Group, then class
[ -6  -3   0 -18   4  -3   1   1  -2  14 -12   5   2  -7  -8  -4  14  -5
  16] : q932 > Q580
[  1  -7  -6   0   2  15   7   1  -4   2   3  -4   0   5  -2  10   0  -2
 -10] : q815 > Q223
[ -8   1 -11 -22  -6  -6   7  14  -8  15  -1  -1  14 -13  -4   1  -7   1
   2] : q525 > q562
[ -2   6  -2 -27  -3  -7  34   4   4   4   2  10   9  -7  -4  -2  -8 -33
  -1] : q525 > Q960
[ -9  -2   0 -18  -1  -3 -25  10  -3   3  -3  -1  -4  -2  -2   3  -3   1
   9] : q932 > Q658
[ 2  3 -8  4  7 -1  4 -7 -3 15  7 -6  0 -3 -3  1 -6 -2 -4] : q815 > q366
[ -2  -1  -9 -14   3  -8  31   8   3   3  -6   1   6  -5  -7  -5  -7   2
   5] : q525 > Q960
[-4 -6 -5 16 -6  3 21 -2  6 18  1 -8 -2  0 -6  1 -2 19 -8] : q815 > Q223
[ -2  -4 -16  -7  -7  -7  35  -2  -1  -7  -5   1   0 -13  10  -4 -13   2
   2] : q525 > Q960
[-5  2  0  7 -3 -2 14  7 -8  4 -3  6  5 -7 -6 -8 -4 -3  4] : q525 > Q960
[ 10   4  19  -3   3  -8 -14  -6  -8   3  -3   1  -5  11   2   2  27  -2
   4] : q932 > Q580
[  2  -6   4 -17   1  -4 -14  -4  -3  16  -8  -6   2  -4 -11  -7   5   2
  17] : q932 > Q580
[ -2  -2 -16 -15   0  -3   5  13   7  12  -4 -19   3 -10  -2  -6  -7  -2
   9] : q525 > q562
[ -2  10 -10 -12   0  -5  -3   8  -6   9  -1   4   8 -14   1  -4  -6   7
   1] : q525 > Q960
[  1  -7  -2   3   2   0  17  -7   4   2  -4  -2  -1   2 -10   0  -2  -1
 -10] : q815 > Q223
[  0  -5  -3 -34   8  -3  -1  10  -5  12   1   9  -3  -1  -9  -9   6  -1
   9] : q932 > Q580
[  0   1  -3  22   3  -5 -15  -9  -8  12  -3  -9   0  -1  -6  -1   1   1
  -4] : q815 > Q223
[ -4  -7  -8 -13   1   2  -2  -4  -2   6  -1  -3  -3  -7  -5 -11   4  -9
  11] : q932 > Q580
[ -2  -3  -3 -11   1  -1  14 -12  -1   1   0  -2   5   1 -11  -6  -4   0
  -2] : q815 > q366
[ -6  -3   3 -18  -1  -4  -6  -1  -4   2   0  -3  -4  -4  -9   2   0   1
  11] : q932 > Q580
[ -1  -4  -5  -8  -7  -4   1 -10   0   5  -1  -5  -1  -5  -6   5   1   1
  -3] : q815 > Q223
[  2  -4   6  35   4   3 -12 -10  -3  -3   7  -7   8   6  -1  -5   2  -1
   0] : q815 > Q223
[ -4  -7  -2 -32   0  -4  -5 -10  -2  11   2   5  -3 -11  -6   1   2   0
  13] : q932 > Q580
[-10  -6 -27 -18   8 -13  41  13  -1  19  -4   2  -1 -29  -7  -7 -24   4
   3] : q525 > q562
[ -1  -4   4 -18  -3   1   3  -9   4   1   4   0  -5   0  -9  15   4  -2
  -4] : q815 > q366
[ -1  -2  -1 -26   2   0  -7   6   4   7   0   6   0  -4  -3  -7  11  -7
   8] : q932 > Q580
[ -2 -10   0 -16   0  -9  21  12  -7   5  -7   1  -5 -11  -6  -5 -11  -3
  15] : q932 > Q658
[ -1  -4   2 -14 -34  -8  -6  -2  -6   3  -6   2 -14  -3  -3  -1   1  -1
  16] : q932 > Q658
[ 3  3 12 -7  1 -3 -4 -2 -6  3  2  4  5  6  0 -2 16  2  3] : q932 > Q658
[ -1  -4  17 -31   9  -6   5  -6   1  12   1   2  -2  -4  -9 -10   2   3
  12] : q932 > Q580
[ -6  -5   2 -21   7  -4   6   7  -8   4 -15   2  -3  -3 -11  -7   5  -4
  10] : q932 > Q658

Group and class of each row
[ -3   5  -4   6  -1  11  18  -9   2   1 -23   7  -9 -17  -6  -2 -10   2
   7] : H > J
[ 15   3   4   4   8  10  18  -3  14  13 -17  11  -5  -3  -8  -2 -17 -15
  -1] : L > V
[  3   4   4   9  -1   8  12  -5   7   2  -8   6  -7 -11  -6  -3  -4   0
   2] : H > J
[ -4   7  -2   5  -3   9  13 -13  -2  -3 -28   6  -7 -22  -2 -12 -23  -6
   5] : H > J
[  2   0  -4  -5  -6   1  -2  -4  -6  -1 -21   5  -3   4 -10  -8 -21   3
 -10] : P > E
[  0   2 -12  -1  -7   7   2  -6  -6   0 -41   5  -7   0 -11 -10 -25  14
  -9] : P > E
[  0   4   2  -1   4   7  12  -5   4   0 -24   5  -7 -14  -7  -9 -15  -2
  -2] : H > F
[  5   0 -10  11  -8   8   8 -11  -5   0 -24   9  -6   1  -8  -3 -23  -2
   5] : P > U
[  0  -2  -2  -2   3   2  -8   5  -4   2 -17   3  -2   8 -10  -5 -12   5
 -13] : P > E
[  0   2   2  16  -7   8  12 -11   2  -1  -7   3  -8 -17  -3  -4  -2   1
  10] : H > J
[  8  -2 -11 -23   7   0   1   3  -5  -1 -28   5   4  14  -2  -2 -27  -9
 -12] : P > U
[ 12  -1  -3   3   3   8  17   0   6   1  -6   9  -5   4  -1  10  -8 -13
   8] : L > G
[ 11 -10   0 -14  10  -2  -9  16   3   4  -1   1   1  27  -7   6   2   9
 -19] : P > E
[  1   4  -6   3   4   5   7  -6  -1  -2 -19   5  -2  -6   0  -2 -17 -11
   6] : H > J
[  4   1   1  -3   2  10  13  -3   3   3 -22  11  -9  -8 -12  -1 -14  -4
  -4] : L > V
[ -5   3  -4   7  -7   0  -5  -5  -8  -1 -14   3  -2  -1  -5 -10 -13   5
  -2] : P > E
[18 -8 -1 -6  7  4  1 13  7  6  8  7  1 29 -6 19  5 -4 -7] : P > U
[ -8   2  -8  17  -7   2  -8  -5  -9  -3 -19   1  -5  -2  -6  -8 -15   7
  -2] : P > E
[  1   4  -4   4   1  23  23  -8   4   4 -50  15 -18 -14 -23  -8 -27  13
 -12] : H > F
[  0   5  -2   6   3  10  15  -6   3  -2 -20   7  -6 -14   0  -2 -11  -9
   9] : H > J
[  2  -1   3 -15  11   4   9   2   3   1  -6   4   0  -8  -2   3  -3 -10
  -2] : H > J
[ 4  2 -1 15  5  8  5  0  5  3 -8  3 -5  1 -2  6 -1 -3  9] : H > J
[  2   3  -4 -28  13  12  18  -4   2   1 -49  11  -6 -14 -11  -8 -31 -10
 -12] : H > F
[ -6   2  -9   9 -11   4  -4  -6  -9  -2 -30   1  -5   1  -8 -10 -17  16
  -6] : P > E
[ 10   1  -4   1   4  14  21  -4   7   3 -24  12  -8  -5  -9   5 -14  -7
   2] : L > V
[  5   5   5  20  -4   2   9  -7   9  -6   6   1   0 -11   5  -7  -6 -14
  12] : L > V
[ 11  -2  -5   2  -2   2   6  -3   1   0  -7   6   0  11  -4   3 -11  -2
   0] : P > U
[  9   3   3  19  -1  13  14  -1  11   3  -9  11  -9  -4 -12   4  -5  -4
   5] : H > J
[ -1  11  -3  20  -4   2   8 -12   3  -5  -8   2  -3 -15   6  -9 -11 -13
  16] : L > V
[ -3   5 -10   5  -5   5   5 -10  -7  -3 -27   4  -4  -5   0  -7 -21  -1
   5] : P > U
[ 13  -2  -5 -12   6   2   0   4   2   0 -22   4   3  14  -6  -2 -20  -8
 -13] : P > U
[  9   0  -5  -7  -1   5  16  -7   5  -1 -16  10  -2  -3  -3   0 -17 -17
   6] : L > G
[  1   0   1  10  -7 -10 -14   0  -3  -2  14  -5   6  10   1  -8   0   2
  -3] : P > E
[  1   2   6   8   2   0   5  -3   7  -1  13  -1   0 -10   5   0  10  -6
   7] : H > J
[  1   2 -11  11  -4   4   2  -4  -4  -1 -21   3  -2   6   0  -1 -12   2
   4] : P > U
[ -8   5 -10  12  -9   9   1  -9 -10  -1 -33   3  -8  -9  -9 -11 -20  13
   0] : P > E
[  0   5   4  10   6  12  15  -5  11   2 -19   7  -7 -16  -7  -2  -4   0
   1] : H > F
[ 11  -2  -5  -7  10  24  27  -1   7   7 -37  18 -13  -4 -17   9 -20  -6
  -1] : L > V
[ -2   9  -1   8 -14   5  14 -23   1  -7 -26   2  -6 -24  -3 -23 -24  -4
   5] : L > V
[ 5  3  6 13  4  9  9  0 11  2 -7  5 -5 -6 -6 -3 -1 -2 -1] : H > F
[  9  -3  -5  -3   7   5   2   2   1   2 -19   7  -1  12  -6   3 -16  -5
  -6] : P > U
[ 10   2   2  -3   2  15  22  -7   9   3 -35  14 -12 -10 -16  -8 -24  -5
  -9] : L > V
[ -3   0  -9  -3  -2   5  -3  -5 -11   3 -34   6  -6   2 -12  -8 -23   6
  -9] : P > E
[  0   6  14  30  -2  -2   2  -4  14  -1  32  -6   0 -16   7  -4  21  -2
  13] : H > F
[  3   4  -5   4  -8  -3  -2  -9  -6  -4 -10   1   1   3  -2 -12 -20  -4
   0] : P > U
[ -1   4 -10  13  -7   0  -6  -7  -5  -4 -20   2   0   2  -2 -10 -24  -6
   3] : P > U
[  0   0  -3 -13   3   3  -1   1  -4   1 -19   3  -2   1  -7  -4 -13   4
 -10] : P > E
[  5   3   1  14  -3  14  16  -8   5   1 -22  11 -11  -8 -10  -1 -12   0
   1] : L > V
[  2  -1  -3  -4  -1   5  -2  -1  -2  -1 -27   5  -4   4 -13 -12 -22   4
 -13] : P > E
[ 10  -1   6   2   4   1   8  -2  12  -1   2   1   0  -1   0  -2  -2 -11
  -1] : L > V
[  5  -3  -3  -4   2   9   4   2   1   3 -19   7  -6   7 -13   3  -9   7
  -9] : P > E

Group, then class
[  3   0   2 -20   0   3   6  13  -7  22 -14   9   4  -1   1   6   3 -10
   2] : W > q307
[ 3  3  0 -6 -2  1  1 12  7  5 -5  4  4  3  1  8  3 -1 -4] : W > q234
[ -9   1  13  11   1   2   7   7   4  12  -9   3  -3   4  -1   4   9 -12
   4] : T > q81
[  6  -2   2 -13  -3  -1   3   9   3   7  -5   7   4   2  -1   7   2  -7
  -3] : W > q234
[-15   1   4   6   3   2  14   7   5  21 -20   5  -4  -3  -1  -1   9 -14
   9] : W > q307
[  4  -4   2  -1  -2   0   3   9  -2   1  -1   8   4   4   2   8  -3 -12
  -5] : R > q122
[  1   2   4 -12  -2   2   2  10   2  17  -6   8   1   2  -3   6   4  -8
  -1] : T > Q671
[  1  -1   7 -17  -2  -3  26   3  15  38  -8   6 -10   1  -8  -5  14 -12
   3] : X > q463
[ -1  -1   7  -3  -2  -1  14   4   4  22  -3   5   0   2  -4   0   6 -10
  -1] : X > q51
[  3   0   3 -27  -2  -1   9   7  -9  40 -10  10  -1  -1  -2   0   5 -10
   4] : W > q307
[ 6  6  2 -7 -3  1  1 13  3 -7 -5  4  9  2 -4  8  1  0 -5] : W > Q893
[  5   2   1 -30  -2  -1   7   8  -8  27  -8   8  -2   0  -2   2  -1  -7
   2] : W > q307
[-3  7  3 -3  0  2  6 10  0 26 -8  5  1  2 -3  1  6 -9  4] : W > Q893
[-7  8  6  0  2 -2  5  8  4 26 -4  2 -2  3 -4 -1  9 -6  7] : W > Q893
[-1  0  6 11  0  0 -4  9 -3  0 -5 -1  9  2  2  7 -2 -4 -2] : W > Q893
[  9  10   0 -26  -1   0  -7  15  -7  31  -7  14   6   4  -3  11  -2  -6
  -5] : T > q808
[ 13   6   2 -32  -4  -5   2   6   3  25  -1  10  -4   3  -8   4   1  -3
  -3] : R > q365
[  6   2   3 -17   0   1   8   9   4  19  -4   3   2  -1  -3   3   4  -5
  -1] : W > Q893
[ 0 -5  2  6 -1 -1 12  5  9  2 -2  2  6 -1 -4  3  3 -6 -2] : X > q51
[ 11  -3   4 -23  -2  -3  -3   8  -5  24   0   5   9  -1  -5   4   0  -7
  -5] : X > q51
[ -1  -2   3  -7  -2   2   9   9   0  19 -11   7   1   0   3   4   3 -14
   4] : W > q307
[ 26  11  -3 -45  -4  -4 -11  17 -14  31   0   9  11  -1  -7  12  -8   2
  -7] : T > Q671
[ 10  -2   1 -21  -7   2   7   5   5   6  -4   9   0   0  -3   5  -2   9
  -5] : T > Q671
[  1  -1   6 -12   0  -1   7   9  -5  29 -11   9   2  -6  -1   6   1  -9
  -2] : W > q307
[ 8 -5  4 -3  2  2  4  9 -5 19 -2  2 13 -2 -4  3  2 -6 -2] : X > q243
[ 11   3   2 -13  -3   0   0  10  -1  19  -1   6   0   3  -5   3  -2  -5
  -3] : T > Q671
[ 12   7  -2 -33  -2  -6   2   7   0  39   0   7  -1   2  -7   5   0  -6
  -4] : R > q381
[  3  -1   2 -14   0   3   2   9  -4  17  -7   5   3  -1   0   4   3  -7
  -3] : W > Q893
[ 1 14  3  2  2 -1 -8 12 -7 42 -1  1 12  3 -5  4  6 -8  2] : T > q81
[ 2  0  2  8 -2  2  4  3 10 -1 -1  4 -2  5 -1  0  4 -5 -2] : R > q122
[ -1  11   3  -9  -1   2  13  11   7  37 -10   8  -9   5  -5  -1  11 -12
   4] : T > q808
[  1   0   5 -10   1   2   4  12  -9  24 -10  10   9   0   0   7   0 -11
  -1] : W > q234
[  0   4   0 -19  -3   2  11   0   9   8  -7   6 -14   4  -5  -3   5  -4
   3] : R > q365
[ 3 -3  3 -3  2 -1  4  9  2  8 -1 -2  9 -3  2  5  1 -6 -6] : X > q51
[  1  -1   3 -11  -1   2   7  11   2  13  -8   6   2   2   0   4   4  -8
   0] : W > q234
[  3 -10   3   2   2   0  10  16   2  10  -4   4  14  -2   1   5   0  -7
  -8] : X > q243
[ 12  -1   0 -21  -1  -1  -5  11  -8   8  -3   5   8   0  -2   9  -6  -3
  -7] : W > Q893
[  8  -4   4 -10   0  -3   2   8  -3  13  -1   2   7  -1  -2   7  -3  -5
  -4] : X > q463
[ 2 -1  3  1  0  1  7  4  0 19 -1  0  9  0 -3 -2  3 -6 -3] : X > q463
[ 10   3   1 -23  -1   0   1  13   0  20  -6   6   8   0  -3   6  -1  -3
  -4] : W > q234
[ 12 -10   8 -28  -1  -3  17   8   6  41  -3   7   3  -2  -6   0   7 -10
  -2] : X > q51
[ 12   2  -1 -36  -1   0  -3  18  -8  19  -7  11  10   0  -2   9  -2   0
  -4] : W > q234
[  8  -1   2 -10  -1  -1   1  12  -4  28  -4  -2  11   4  -5   7   0  -7
  -5] : X > q463
[ 15   6   1 -45  -4  -1   5  10  -2  39  -5  11  -4   1  -8   2   1  -4
   0] : T > Q671

Group, then class
[-33 -10  -2  14   8   4 -47   4  -9 -13  -6   4 -10   2  -3   8  13 -16
   3] : <30> > Q43
[ 2 -9  5 -2 -1 -1 -7 -2 -8  9  0  7  2 -4  4 11  0  4 -7] : <29> > q415
[-15 -10  -1   5   6   2 -28  -7  -9  -3   1   3  -2  -9  -7   3  -9  -2
  -3] : <32> > q246
[ 2  8 -4  0 -4 -2  3  6  7 -5 -9 -3 -6  2  1 -6 17  2  4] : <30> > q429
[ 6 -8  5 -8 -4 -3  7  5 -4 11  1  3  3 -6  4  4 -2  6 -6] : <29> > q353
